Rows near named flat spaces through zero (a row that begins with a name and a colon came from that space)
q704_q668: [ 11   9 -13 -16  16   6   2 -11 -19  -9 -19   7  -6  14  24  33  16  -9
 -10   4  -3 -23  13   9  -5 -11 -22]
q794_q404: [ 10   6  -7 -29   6 -24   3  16   7 -13 -16 -18  25  16  20  16  -1  35
   2 -18 -17  -3   3  -7   1 -32   1]
q834_q262: [ 20   3 -33 -55  -1   3  52   4 -33  -2   2  13 -13  32 -48 -15   9 -41
 -11  21   6 -37  10  -1  48  -2   1]
q834_q262: [-12  -7  18  27   4  35 -30  12  -4   1   8 -50   6 -49   1  29 -10  26
   6  -2 -16  36 -18 -26   5 -11  11]
q654_q823: [-19  40   5  -9  15  -2 -30  -5 -45 -20   5  -6   1  25 -22  -2  13 -33
  56  14 -14  -5 -12 -59  21 -43 -26]
q834_q262: [-12  14  14  34  12  25 -16 -19 -12  12  37   7  -6 -18  -9  -8  22 -48
  24  10  14   8  -4 -25   6  20 -11]
q834_q262: [ 11 -21  -2 -17 -23 -29  17 -11 -41 -17 -25  20 -27  29  -4  -8 -37  14
 -31  36   1   0  19  33  -1 -21 -36]
q704_q668: [-15   6  20  33   1  15   3  12  21  -9  -4 -23  21 -12 -22 -29 -19  17
  25 -12 -32  15  -3 -14 -17  -1  13]
q834_q262: [ -6   0  -4   2 -30 -19  -4   4 -23  -3 -19  28  -5  33 -28 -23 -20  17
  23  30 -14   4   7  -3 -10 -18   2]
q834_q262: [ -8 -21  -4  16 -26 -10  -8  -2   3   4 -14 -20  -4 -33   9  28 -45  47
 -16   3  -3  25  -9   0  -6 -29  37]
q654_q823: [ 18 -20   3 -19   1   1 -24  27  16   3 -16 -20  12  -8  43  40  15  58
 -24 -13  -6  17  -1  22 -13   3  -4]
q704_q668: [ -5  22  -4   3  10  -2   1   8  11 -17 -32 -12  27  15   7   8  -5  24
  27 -17 -37 -13   6 -15 -23 -30   9]
q834_q262: [ -8   6  34  38  23  27 -15  -4  14  14  59 -12   8 -31  -3 -29  32 -42
  17 -10  17  25  -9 -19   9  45 -21]
q704_q668: [ 23  -3   2   0  20  29 -10  -3 -22   2  -3  -2   1   0  37  42  35   1
 -14  12  -5  -1  22  14 -10  11 -39]
q794_q404: [ 23 -13  -1 -23   1  14  20  17 -26  -7  -4 -14   4  12 -12   1   5  13
 -15  18 -16   4  17  10  16  -1 -24]
q794_q404: [ 22   6   2 -45  17 -52  10  13  27  -2  21   4  33  32  38 -13  31   8
  -4 -33  16  -6   8   5  10   1 -22]
q794_q404: [ 32 -25  18   2  -5   4   6  33  19  11   2   8  30  19  19 -18  27  48
 -10   3 -17  23  29  37 -26  39 -26]
q654_q823: [  2 -33   3 -11 -21 -22  11  11   3 -21 -39 -35  -8 -16  10  15 -63  67
 -46  -2 -16  19  -3  31  -7 -34   7]
q834_q262: [ -2 -18  21  36  27  31  -3 -27  12   4  33 -51 -12 -81  44  43 -11 -14
 -51 -21  25  24  -9   9   9  15 -10]
q794_q404: [-29  24  -9   2   1 -31 -41 -17  13   4   7   0  -2 -14  22  27  -4  -8
  27 -24  22  -2 -33 -40   4 -35  34]
q654_q823: [-13   4  -3   6  -6   2 -14  -3  -4   3   1  -4  -8 -11  -9   7  -8  -3
  10   2   3   4 -14 -16   6 -10  17]
q794_q404: [-12  -9   9 -11  14  28 -15  16  12 -13 -14 -45 -16 -34  -4  17 -11  10
 -24 -20  -5   4 -29   5  11   3   4]
q704_q668: [-18   2  16  14 -10 -23  -8 -13  -6  -7   8  20 -18  11 -17 -40 -19 -20
   8   9  13   6  -8   2  -3   3 -17]
q794_q404: [  4   3   9  59  -5  25 -12 -22 -21  14   2  29   5   0  17  12  11  -3
  22  31 -12  12  31   1 -39  11 -17]
q834_q262: [-14   1   6  12 -12   0 -55  17   2   1 -21 -18  10 -13  21  38  -6  56
  24  -2 -19  28 -18 -22 -21 -30  19]
q704_q668: [-15  26   7  40   3  50 -42  17 -12 -15 -62   9  14  25  -8  16  12  35
  58  16 -68  -7  11 -13 -63 -12  -5]
q794_q404: [ -9   1   3 -49  26  -5 -12  10  10 -17   9 -47 -17 -24   5  16   2 -16
 -29 -34  21  -6 -40  -8  44  -9  -7]
q704_q668: [ -8   1 -23 -31 -19 -22  -4  11   8   8  -5  13  -8  11 -22  -4  -5   3
   7  -4  14 -11 -22 -11  19 -10  41]
q654_q823: [-26   3  15  19   1  -8 -62 -30 -23   3  16  11 -40 -22  28  29   1 -26
  -1  11  39  16 -26 -11   0  -6 -23]
q654_q823: [  8  -3  11 -13   6 -34  11   5  19 -15  -5  -9  17  13  25 -13 -10  24
 -13 -21  -4   4   7  15  -8 -10 -19]
q794_q404: [-31  18   4  21  27  19  -4 -34   8 -18  -7 -19 -31 -36   3  13 -21 -49
 -13 -23  12 -23 -24  -5   0  -6   2]
q654_q823: [-25  17   9   5  11 -40  -3 -42 -14  -9  42  -7 -18 -18   5 -11 -22 -58
   2  -9  41   3 -21 -34  34 -27 -13]
q704_q668: [ -1  14   8   1   5 -39 -22  -8   2  -6   3   8  19  18  40   8   6  14
  18 -11   2   7   6 -12 -16 -25 -19]
q794_q404: [ 24 -17   4 -38  -9 -32  18  36  43  22  35  26  23  32 -11 -60  37   7
  -5 -17  23   5   2  24  14  55   1]
q654_q823: [-12  22  -4 -24  17 -19 -12  -4  -9 -33 -37 -13  -4  20  15  17 -13   5
   5 -15 -16 -23  -9  -8  -6 -43 -17]
q704_q668: [  9  -5 -16  28 -13 -20  16 -41 -13   4 -19  31  -6   2  43  34 -23   7
 -19  16   7 -10  32  23 -33 -21   1]
q834_q262: [ 20 -13 -10 -64 -18 -52 -10  22 -16   0  -2  25  -4  49   7  -7  15  23
 -10  12  19   1   0  14  20  -9 -21]
q704_q668: [  2 -10 -53 -24 -28 -10  38 -12   7  15 -23  16 -19  -9 -17  28 -29   0
 -27   2  16 -32  -5   9  17 -17  74]
q654_q823: [-15   8 -11 -11   1  -5   7 -15 -19 -23 -24 -18 -20  -6 -12  15 -36  -9
  -9   1  -5 -15 -12 -10  13 -40   6]
q794_q404: [ -8  -6  -1  32 -16  24 -11 -27 -51   6   3  12 -31 -15 -16  18 -17 -21
   1  47   5  12   6  -8   3  -9  -9]
q834_q262: [ -2 -27 -29   1 -38 -14  37  -6   7   6 -23 -19  -8 -34 -15  24 -68  41
 -34   4  -1   6  -4   8  10 -36  70]
q704_q668: [ 28  -4  -7 -25  -7 -18  12  29   4  -6 -30  11  34  46  17   1  13  56
   6   2 -33  -4  29  18 -24 -11 -11]
q654_q823: [ 18 -24  28  -4  -7 -26   3  10 -19 -12  12 -16  10   8  17 -16 -16  36
 -20  15  -5  38  17  16   3  -8 -51]
q654_q823: [-19   7 -15  21 -19  20   7   0  10   8 -18  15  -8  -4 -42 -14 -17  -7
  22   6 -12 -13  -9  -9 -10   4  50]
[-19  15  14  54   7  22   1 -11  32  14  26   4  15 -25 -14 -30   6 -27
  31 -15  -1   6  -4 -19 -17  28  24]
q834_q262
[ 13   1   3  -9   0   1  16  22   6 -17 -40   9  18  41  -4 -20   1  34
   5   1 -40 -13  24  26 -32   2 -19]
q654_q823
[ -1  29   6  -5  55  39  -9 -12 -14 -24  -4 -38   2 -14  28  41  29 -36
   0 -21 -14 -23  -1 -18   6 -13 -40]
q704_q668
[ 23 -37  11 -15 -22  -9   4  26  -3  10   7   6   0  11  -3 -19   1  38
 -26  20   4  28  11  34   2  26 -19]
q794_q404
[-52  28  19  28 -12 -45 -67 -14  11  -7   5  11  -8  -1   2 -17 -22  -3
  54 -14  13  19 -41 -45 -15 -34  16]
q654_q823
[ 20 -30 -21  39 -19  57   5 -15 -17  36  -8  14 -17 -40  17  62   6  14
 -31  36   4   7  24  27 -19  26  29]
q704_q668
[ 11   4 -11  -7  -1  14  42   9  -8  -4  -3  -5  15  13 -37 -22  -5  -7
   9   9 -23 -12  16  -7  13  -3  10]
q654_q823
[ 32   3   7  -9  13  -5  -3  13  -8  10  22   9  37  27  34   7  49  15
  16   5  -7  11  30  -3  -6  10 -37]
q794_q404
[ 17   4  -8 -19   3  12  28  26  -2 -16 -34  -5  24  34 -19 -13   3  27
   9   2 -44 -16  22   8 -11  -8  -5]
q654_q823
[ -1   8  -1  13  11  31   0 -19 -41  -5   3  -7 -15 -10  -7  22   3 -30
   2  24  -4  -4   8 -14  11 -10 -21]
q794_q404
[ -4 -25  18   5 -19  -9 -27  31  21   7   9 -41  17 -33   6   7 -21  65
  -4 -11  -6  51 -21 -10   5 -10  24]
q834_q262
[  0  -5   8  29   7  -7  29 -33  15  -1   9  16 -11 -12  16 -18 -15 -30
 -28  -7  18 -10  15  30 -17  22 -13]
q834_q262
[ 18  -1  10 -40  27 -29  -1  -1 -14 -30 -10 -28   5  14  51  27   2  17
 -33 -16   0  -2   9  15   8 -29 -58]
q654_q823
[-19  16   3  24  19  23  37  17  99  -6 -28   2  22  -4 -25 -60  -2  -7
   7 -64 -26 -40  -9  30 -44  53  50]
q794_q404
[  4  -9  -1   1  -1  17 -30   7   2  19  12  -5  -4 -22  19  34  23   9
  -5   1  14  15 -11  -3   4  14  10]
q654_q823
[ -6  -1   2 -20   1 -14 -26  13  13   2   7 -16   1 -10  12  13   6  14
   0 -17  12  10 -23 -11  13  -7  10]
q794_q404
[ -4  10 -19  -8   3  48 -50  21  -9  24   1 -12   0 -21  -2  59  46   6
  29   4  -3   3 -24 -38  13   1  37]
q654_q823

Rows near named flat spaces through zero (a row that begins with a name and a colon came from that space)
q154_q566: [ 27  11 -21  10   5 -28   2  -5 -13  -3 -23   0  45 -20  -1  15  28  -7
  15 -50  -4  12  -2  13   5  15  -8]
q154_q566: [ -3  18  17  11 -17   9  31  -3   9  10 -11  -1  44 -43   0  25  24 -34
  36 -67  10  50  15   5  -1 -10 -24]
q365_q990: [-24  -7 -20 -24 -25  -8 -20  10 -13 -17  23 -20 -27  15  -1 -10 -21 -11
 -23   8   6 -15  -4 -13 -13   4  17]
q355_q950: [-39  17   0  43 -10  62  13  10  -1 -21  16   9  15 -58  13  16  -7   3
  29 -50  19 -15   6 -20  29  -7  -7]
q719_q954: [ -3 -14 -29 -20   3 -22 -19   7 -17 -22  23  10 -18  14  10 -20 -38  21
 -56  37 -17 -32 -35  -7  -8  21  26]
q457_q564: [ -3  37  -7 -23 -50 -33 -13  33 -20 -20 -15 -11  14 -24 -23  17 -25 -57
 -30 -10 -17   1 -13   8 -12  25  -5]
q154_q566: [ 24  13 -29 -12  26 -21 -29  14   7 -26   6  -9  14  21   0  -4   0  -3
 -15  28 -31 -11   3  -4   3   9 -14]
q355_q950: [ 49   2   2  -2  18 -14  18 -18 -32  15 -10  -2   6  19  -9 -40  28 -31
  15  17 -27  10  -5  50 -23  21 -22]
q154_q566: [  4  -6  22   2  10  16  13   1  17  19  -2  10  -1  11   0   2   2   9
  14  22   8  20  -1   1   0 -23  -2]
q457_q564: [ 17 -24 -30  20  -5  29 -27   2 -40 -32  22 -28  17  -2   0 -38  13   3
  15 -22 -14   9  -2   2 -11  18  10]
q365_q990: [ 10 -24  34  13 -11  27 -29   4  11  20 -26 -29 -20  34 -29   1  22  16
  36  22  17  22  32  -7   1 -24  13]
q355_q950: [-12 -18 -30  -6 -28   8 -31  23 -13 -20  16 -30  11   9  -3   5  -4   7
   9 -21  22  19  -6 -25  -5 -14  29]
q154_q566: [-29 -21   7  -2 -11 -16  28 -19  -2  34 -11  24 -23  -4  11  19  -9  37
  -8 -20  49 -15 -23  -5   6 -13  36]
q719_q954: [ -8 -26  -9  -4  -4  15   2 -17 -21  -1  27 -14 -26  17   8 -34   3   2
   4   0   7  -3   0   4 -17   3  11]
q719_q954: [-16   3 -15 -38  -2 -76  15 -20  16  11  -8  22  -5  -6  17  28 -15   8
 -53 -21   6 -14 -16  -7  -4  13  12]
q154_q566: [ -4  21 -26 -21   1  -4 -12  30   9 -17  19 -10  13  16   2  11 -10 -19
   2  16   2   5  -5 -12   0 -19  -8]
q719_q954: [ 11  -9  21   3   6  38  -1  25   4   8   8   7  -3  22  -8 -14 -16  11
  10  60  -1  21 -18   1  -4 -26   8]
q719_q954: [ 31   5   0  11  27   2 -16  16  18 -13 -10  14  35  -3  -2   7  -3  21
  -9  25 -31  12  -8  -5  12   1  -7]
q457_q564: [  9  18 -26 -21 -24 -42  -8  -2 -21 -14  -6 -26  16  -7  -8   2  15 -49
  -4 -42 -11   6  10  13 -16  26 -14]
q365_q990: [ 29  20  13  11  -5  -1 -28  11 -13  10 -42 -30 -15  30 -39  -1  28 -26
  36  26  -3 -19  30  22   6   5 -15]
q154_q566: [ 46  -8   6  25  16  17 -16  -5 -17  -7 -14 -13  22   4 -14 -26  28  -2
  23   5 -32  17  13  21  -4  17 -14]
q154_q566: [-11 -19   1  -6   7  -5  -7  -9   1   6   6   8 -37  20   5 -10 -17  30
 -25  33   6 -30  -9  -7   2   2  21]
q365_q990: [ -2 -34   3 -11  -3  19   9   7  -2  12  25   5   0  21   9 -15 -13  24
   1  22  18  38 -29  -7 -17 -28  29]
q355_q950: [  5 -44 -11   3 -18   6  -5  -2 -50  19  -1  -5 -29  32  -8 -30  -5  34
   5  20  35 -12 -39  14 -14  -2  54]
q154_q566: [  0 -23 -13  16 -13  -8  -7 -22 -34  -2 -10  -8  -7 -12  -1 -11  12  17
  -1 -41  10 -19  -3   6  -1  26  23]
q457_q564: [ -2  -5 -17  33  29  77 -17  27   1 -37  44   1  17  -4  16 -23 -13  26
  22  27 -12  -4  -8 -21  17 -18  -3]
q719_q954: [-10 -24  -4 -30   8 -22  16 -12   7  13  23  19 -19  21  19 -11 -23  22
 -37  26   6   5 -28  -4 -16  -8  21]
q719_q954: [-44 -20  39 -32 -12 -11  25 -30  62  16  22   8 -15 -15  23  21 -13   4
 -33 -24   3  50  28 -34 -15 -20  -4]
q365_q990: [-25 -15  21   1  14  19 -19 -26  41 -19  24 -10 -31  -4  13 -10  -5  14
 -24   4 -28  -7  48 -30   3   8 -17]
q457_q564: [ -1  -6  -1 -18   8 -28  11 -31  10   7   5  -6  -9   6  10  -6  15 -11
  -9 -20  -8   7  20   4 -13  10 -13]
q365_q990: [ -9 -10 -46 -14  28 -19 -12 -15  -6 -33  41   7 -13   7  31 -23 -19  21
 -44   8 -22 -42 -12 -12   0  24   4]
q365_q990: [ 30 -30 -14  18   2  -8 -37  16  -2  -5 -27  -4  42   4 -10  21  10  56
   5 -14   8  27 -18 -19  13  -7  40]
q365_q990: [  3  19   4  20  12 -11 -25 -17  12 -11 -28 -15 -14  -7 -11  13  23  -4
   6 -17 -17 -44  48  -3  24  25 -25]
q365_q990: [ -6   4  49  19   1  24  -2 -15  37  10 -20  -8  -9 -14 -12  13  18  -5
  18  -8 -10  15  51  -9  10  -5 -25]
q719_q954: [-24  18  -7  -8  -3 -12  35   1  -2  19   0  25  -7  -9  12  20 -11  -3
   3 -10  34 -22 -23   5   9 -13   4]
q355_q950: [-20   7 -52  -4   1  -2 -34  35  13 -32  18 -13  26   3  11  35 -10  24
   5 -19  25 -10  -7 -43  23 -24  18]
q355_q950: [  0  -7   0 -15 -10 -21   0   2  -4  13  -9   2  -9  15  -5   5  -6   5
 -11  10  12   0 -13   3  -6  -3  17]
q457_q564: [ 32  16  -8  46 -11   5 -32  33 -15 -18 -52  -1  63 -40 -25  38  14  19
  23 -40  -2   6  -9  -4  32  12  12]
q457_q564: [-15 -12  -6  29 -57  28 -77  32 -36 -44 -17 -41 -23 -14 -37  -2 -23  13
 -17  -5  -4 -40  10 -25  13  32  40]
q154_q566: [  5  28 -49 -37  17 -41 -27  41   0 -20  11   6  -6  41   1  11 -34   0
 -35  65  -4 -46 -34  -8   8  -5   8]
q355_q950: [-31  46   1   8 -18  28  -9  24  22 -33  12 -17  14 -39  -3  26  -5 -47
  14 -32 -10  -3  37 -22  16  -3 -38]
q719_q954: [ 11 -16  30  19  24  61  12   8  24   9  19   9  15   8   6 -15   4  18
  31  33  -5  46   3  -6   0 -36  -9]
q365_q990: [-40   8 -10 -10 -13  -9   5 -14   3 -10  17  -3 -28 -15  13   5 -12 -12
 -19 -26   9 -33  13 -13   3  12  -3]
q355_q950: [ -5  11 -28   8   3  11 -12  18  -8 -18  10  -8  13  -1   3   7   1  -1
  16 -10  10 -14  -4  -9  12  -6   0]
q457_q564: [-27  17  36  -1 -33  12 -15  35  17  -5 -17  18 -23 -19 -20  25 -53   5
 -41  44  -4 -21 -14 -19  13   0  16]
q457_q564: [ 16  15 -35   2 -35 -33 -40   8 -34 -36 -20 -42  31 -22 -21   7  21 -38
   1 -65 -18  -1  18   3  -4  41  -4]
q355_q950: [ -3  13 -31   8   8  -8  15  13  -3  -2  -1  17  40 -21  15  29   3  14
  15 -37  25   0 -25  -7  18 -14   7]
q457_q564: [  5 -12  17 -15  -7 -47   6 -37  13  13 -21  -1  -5 -10   0   6  14  -4
 -28 -33 -16  14  21   5 -13  26  -4]
q355_q950: [ 16  35 -32  37  60  20  22  -1   4 -17   8  30  44 -29  27   7  19  10
  31 -20 -12 -32  -5   8  35   2 -37]
q719_q954: [  3  21  16   6   6   6  40  10   5  39 -23  22  12   2  -4  25  12  -7
  42   4  38   9 -15  18  11 -34  -7]
[-16  29  -5  -6  -1 -54  43 -29  15  30 -32  15  17 -31  12  51  30 -18
  17 -80  34  -7  15   8  14  -1 -18]
q719_q954
[ -8 -36  30   7   2  29   7 -11   0  17   9  16 -33  13   3 -23 -19  38
 -14  40   6   0 -15  -2  -6  -8  26]
q457_q564
[  9 -60   7  20   3  22 -10 -33 -27  14   3 -12 -28  23   1 -40  18  47
  11   0  13   1   0   5 -11   6  36]
q457_q564
[  8  35 -35  38  -7  12 -15  13 -50 -23 -20 -18  11 -22 -15   0  22 -26
  40 -38   7 -56   6  20  23  27 -13]
q719_q954
[-29 -56   4  -6 -58  16 -20   8 -23   6   9 -23 -19   7  -9  -3 -18  32
  -7 -21  45  32 -21 -25 -18 -16  67]
q355_q950
[  1  -8   9   6   8  -9  25 -13  -3  23 -12  28  -1  -7   8   5  -3  24
  -5  -1  14  -6 -22  10   5  -2  13]
q355_q950
[ 18 -14   5   5   8  45  -6  27  -4  12  12 -13   4  42 -11 -17   7   8
  45  48  18  32 -10   3  -7 -42   9]
q154_q566
[-12 -22  13  -7 -19   6 -15  -3  12  -4   7 -14  -8   1  -3  -1  -6   8
 -13  -5  -1  25  12 -18 -10  -4  14]
q355_q950
[ 31  -2 -26  15  -8  11 -19  23 -49  -9  -9 -18  17  16 -18 -20  12  -6
  29   6   5  -4 -22  21  -4   6  14]
q154_q566
[ 12 -40  -5  15  17   5 -15 -31   0  -1   3 -14   2  10   8 -16  28  36
  11 -25  -2  13  20  -8  -2   5  12]
q154_q566
[-13 -14 -28 -23  16 -15 -21   3  16 -10  23  -5 -18  34  14   1 -13  28
 -20  25   9 -18  -4 -25   3 -14  17]
q154_q566
[-11   5   5  13  -5  32 -20  17   7 -27  14  -5   1 -16  -2  -3 -18   0
  -9   9 -18  -4   8 -17   8   4  -5]
q719_q954
[-23 -21 -14   6 -12  19 -19 -25 -12 -31  34 -30 -21 -12  12 -30   5  -6
  -9 -38 -14 -10  31 -14 -10  26  -2]
q719_q954
[  9   7 -11  16  40   8   1  -7  16 -11   8  15  15  -6  17   1   7  20
   4   3 -16 -15   6  -6  18   1 -17]
q355_q950
[  5  -5 -16   3  20 -24  25  -5  -2  21 -12  36  19  -4  16  20  -2  39
  -2  -9  27  -9 -38   4  14 -11  21]
q355_q950
[ 11  -5 -11  -8   7 -18 -16   5   0 -12   1   4   3   6   1  -4 -13  13
 -29  18 -19  -7 -12  -4  -2  13   8]
q719_q954
[  1  30 -15   3   7 -19  28   9  -9  12 -15  24  18 -14   5  23   0  -8
  11 -13  20 -21 -24  15  14  -4  -6]
q355_q950
[ 54 -12   1  18  14   0 -17  22  -5   4 -30   6  53   8 -16   6  14  28
  17  15 -12  42 -23   8   4  -9  14]
q365_q990
[ 30   6  -1   0  27 -26   7   3   5  17 -25  23  16  13  -2  11   5  19
  -2  25  -3  -5 -20  14   9  -3   1]
q154_q566
[-26   9  17  -3 -20  -7  33  -3   2  25 -11  23  -8 -21   3  23 -13  -2
  -3 -17  30  -4 -16   3   4  -9   9]
q154_q566
[ 20   8  11  15   8   5  29   0 -14  34 -27  14  13   5  -8   7  23  -1
  42  -1  26   8 -14  27   5 -17  -1]
q365_q990
[ 10   4  29  -5 -22   1 -42  23  22 -17 -19 -20   3   0 -29  11 -12 -11
 -22  25 -34  23  23 -16  -3   8  -4]
q719_q954
[-21  18   1  10   1   1  19   5   6   9  -9  25  -2 -21   7  25 -13  11
   0  -7  22 -28 -14  -4  21  -7   3]
q355_q950
[ -1 -12  -7  10  -8 -30   4 -23 -29   9 -24  15 -16 -15   0  -1  -2  23
 -23 -23   9 -41 -18  13   6  32  25]
q154_q566
